Below are the code and all the weights of a small trained network. Each question names an input and a class and asks about switching units off, where a switched-off unit gives its printed mean instead of its output.

import numpy as np


def w(rows, s, z=0):
    codes = np.array(rows[::2]) - 128.0
    scale = np.full(codes.shape[1], s)
    scale[-1] = z or s
    return codes * scale


def norm(h):
    return h / np.sqrt((h * h).mean(-1, keepdims=True) + 1e-5)


def f(y):
    return np.maximum(y, 0)


def log_softmax(a):
    a = a - a.max(-1, keepdims=True)
    return a - np.log(np.exp(a).sum(-1, keepdims=True))


def net(x, mask):
    res = np.array(x, float).reshape(1, 4) / 4 @ E
    u = 0
    for l in range(4):
        y = f(norm(res) @ A[l][:, :-1].T + A[l][:, -1])
        res = res + np.where(mask[u : u + 8], y, B[l][:, -1]) @ B[l][:, :-1]
        u += 8
    return log_softmax(norm(res)[-1] @ U[:, :-1].T + U[:, -1])


A, B = {}, {}
E = w([
[102,225,234,253],'x0',
[146,5,233,143],'x1',
[75,149,152,206],'x2',
[228,146,60,188],'x3',
],0.0057)
A[0] = w([
[164,186,111,117,178],'L0N0',
[134,174,29,179,146],'L0N1',
[248,131,155,160,92],'L0N2',
[235,111,96,68,155],'L0N3',
[116,130,71,99,1],'L0N4',
[187,122,192,135,141],'L0N5',
[171,129,62,115,170],'L0N6',
[126,157,168,110,44],'L0N7',
],0.015,0.0031)
B[0] = w([
[146,88,132,63,193],'L0N0',
[179,113,135,132,238],'L0N1',
[68,102,83,250,191],'L0N2',
[36,163,166,115,255],'L0N3',
[151,150,105,62,175],'L0N4',
[125,107,96,106,184],'L0N5',
[81,194,92,150,223],'L0N6',
[128,149,156,110,151],'L0N7',
],0.015,0.0074)
A[1] = w([
[71,135,117,119,93],'L1N0',
[129,165,193,188,192],'L1N1',
[130,101,173,74,124],'L1N2',
[55,249,165,42,154],'L1N3',
[70,109,72,181,111],'L1N4',
[96,255,80,96,11],'L1N5',
[179,92,108,81,254],'L1N6',
[47,162,243,60,157],'L1N7',
],0.01,0.0023)
B[1] = w([
[108,179,199,145,168],'L1N0',
[223,139,49,176,167],'L1N1',
[54,120,135,183,156],'L1N2',
[105,228,129,148,252],'L1N3',
[63,157,140,200,169],'L1N4',
[189,162,141,2,198],'L1N5',
[124,121,220,157,149],'L1N6',
[97,155,223,207,238],'L1N7',
],0.0073,0.011)
A[2] = w([
[171,176,163,120,141],'L2N0',
[129,152,93,101,72],'L2N1',
[147,211,113,161,120],'L2N2',
[81,170,123,100,187],'L2N3',
[116,81,114,187,88],'L2N4',
[166,161,184,178,254],'L2N5',
[172,254,175,97,217],'L2N6',
[108,194,127,129,127],'L2N7',
],0.015,0.0033)
B[2] = w([
[196,10,117,168,170],'L2N0',
[233,158,146,81,144],'L2N1',
[158,25,100,194,193],'L2N2',
[154,220,164,219,196],'L2N3',
[84,189,92,57,154],'L2N4',
[81,2,64,71,199],'L2N5',
[199,58,155,162,252],'L2N6',
[177,102,165,148,195],'L2N7',
],0.0071,0.015)
A[3] = w([
[178,85,243,220,42],'L3N0',
[52,79,123,67,177],'L3N1',
[146,53,95,55,6],'L3N2',
[119,221,182,97,209],'L3N3',
[192,121,95,207,92],'L3N4',
[2,95,164,203,159],'L3N5',
[35,168,148,182,189],'L3N6',
[157,240,68,236,241],'L3N7',
],0.0096,0.002)
B[3] = w([
[10,151,170,129,231],'L3N0',
[182,98,177,1,151],'L3N1',
[206,120,162,180,136],'L3N2',
[250,87,112,76,180],'L3N3',
[36,184,143,140,181],'L3N4',
[128,204,120,20,254],'L3N5',
[167,59,33,60,218],'L3N6',
[211,152,90,53,212],'L3N7',
],0.0069,0.0099)
U = w([
[65,87,225,215,126],'0',
[94,79,63,86,1],'1',
[90,141,29,180,215],'2',
[51,85,190,15,110],'3',
[207,14,119,172,107],'4',
[250,179,144,80,171],'5',
[79,182,160,80,159],'6',
],0.018,0.0051)

Each question gives the input, the list of numbers given to net, and the class t.
The units are the neurons (one row each of A and B). Each row of codes is followed by its name. A weight is (code - 128) times the scale printed after its matrix; where a second scale follows, it is the last column's (A, B and U).
mask holds one flag per neuron, layer by layer. A switched-off neuron (its flag False) gives its mean, the last column of its row in B, instead of its output. The means were averaged over made-up inputs and are rounded, as every weight is.
A unit's drop is (log p(t) with every unit on - log p(t) with that unit switched off) / (log p(t) with every unit on - log p(t) with every unit switched off).
The circuit of an input: a set's keep is (log p(t) with only the set's units on - log p(t) with every unit switched off) / (log p(t) with every unit on - log p(t) with every unit switched off). Starting from the 12 units with the biggest drops (on a tie, the unit counted first), units are removed one at a time, each time the one whose removal leaves the highest keep (on an exact tie, the one counted first), for as long as the keep stays at least 0.8.
circuit, biggest first: the units of the circuit, biggest drop first
unit that matters most: the unit with the biggest drop
top k neurons: the k neurons with the biggest drops, biggest first
top k neurons in layer l: the k neurons of layer l with the biggest drops, biggest first
input [-8,0,0,-6], class 5: top 4 neurons : [L3N3 L2N5 L2N3 L0N4]
input [1,-5,0,1], class 4: circuit, biggest first : [L0N1 L3N5]
input [-6,3,5,4], class 2: circuit, biggest first : [L0N6]
input [2,-3,-6,2], class 6: top 2 neurons in layer 0 : [L0N3 L0N2]
input [8,8,7,-5], class 3: top 2 neurons in layer 0 : [L0N6 L0N3]
input [-3,6,5,2], class 3: circuit, biggest first : [L1N3 L2N2]
input [3,4,1,-2], class 3: top 2 neurons : [L0N6 L0N3]
input [-1,-7,8,-8], class 0: top 3 neurons : [L0N3 L2N6 L0N6]
input [-3,-6,7,-5], class 4: top 2 neurons : [L0N3 L0N6]
input [5,-3,5,-1], class 4: top 2 neurons : [L0N3 L0N2]
input [6,-1,-4,0], class 1: top 3 neurons : [L0N3 L0N2 L0N6]
input [-7,1,-6,-2], class 6: top 3 neurons in layer 0 : [L0N3 L0N1 L0N5]
input [-1,-1,6,-8], class 0: top 4 neurons : [L0N2 L0N3 L0N0 L0N5]
input [-3,5,-2,3], class 2: unit that matters most : L0N2
input [-7,4,-7,-3], class 6: top 2 neurons in layer 2 : [L2N3 L2N5]
input [-1,-8,0,-7], class 5: top 2 neurons in layer 1 : [L1N5 L1N7]
input [-6,0,-7,-1], class 6: top 3 neurons in layer 0 : [L0N3 L0N1 L0N5]
input [-3,-4,7,6], class 4: top 2 neurons : [L0N1 L3N5]
input [0,2,-7,-4], class 6: top 2 neurons in layer 1 : [L1N3 L1N2]
input [2,-2,1,6], class 2: circuit, biggest first : [L0N2]
input [-4,-4,8,-6], class 0: top 3 neurons : [L0N2 L0N3 L0N6]
input [-6,4,0,6], class 2: top 2 neurons in layer 0 : [L0N2 L0N6]
input [-7,2,2,0], class 5: top 3 neurons in layer 1 : [L1N5 L1N3 L1N6]
input [1,-3,6,-5], class 0: top 2 neurons in layer 0 : [L0N2 L0N1]
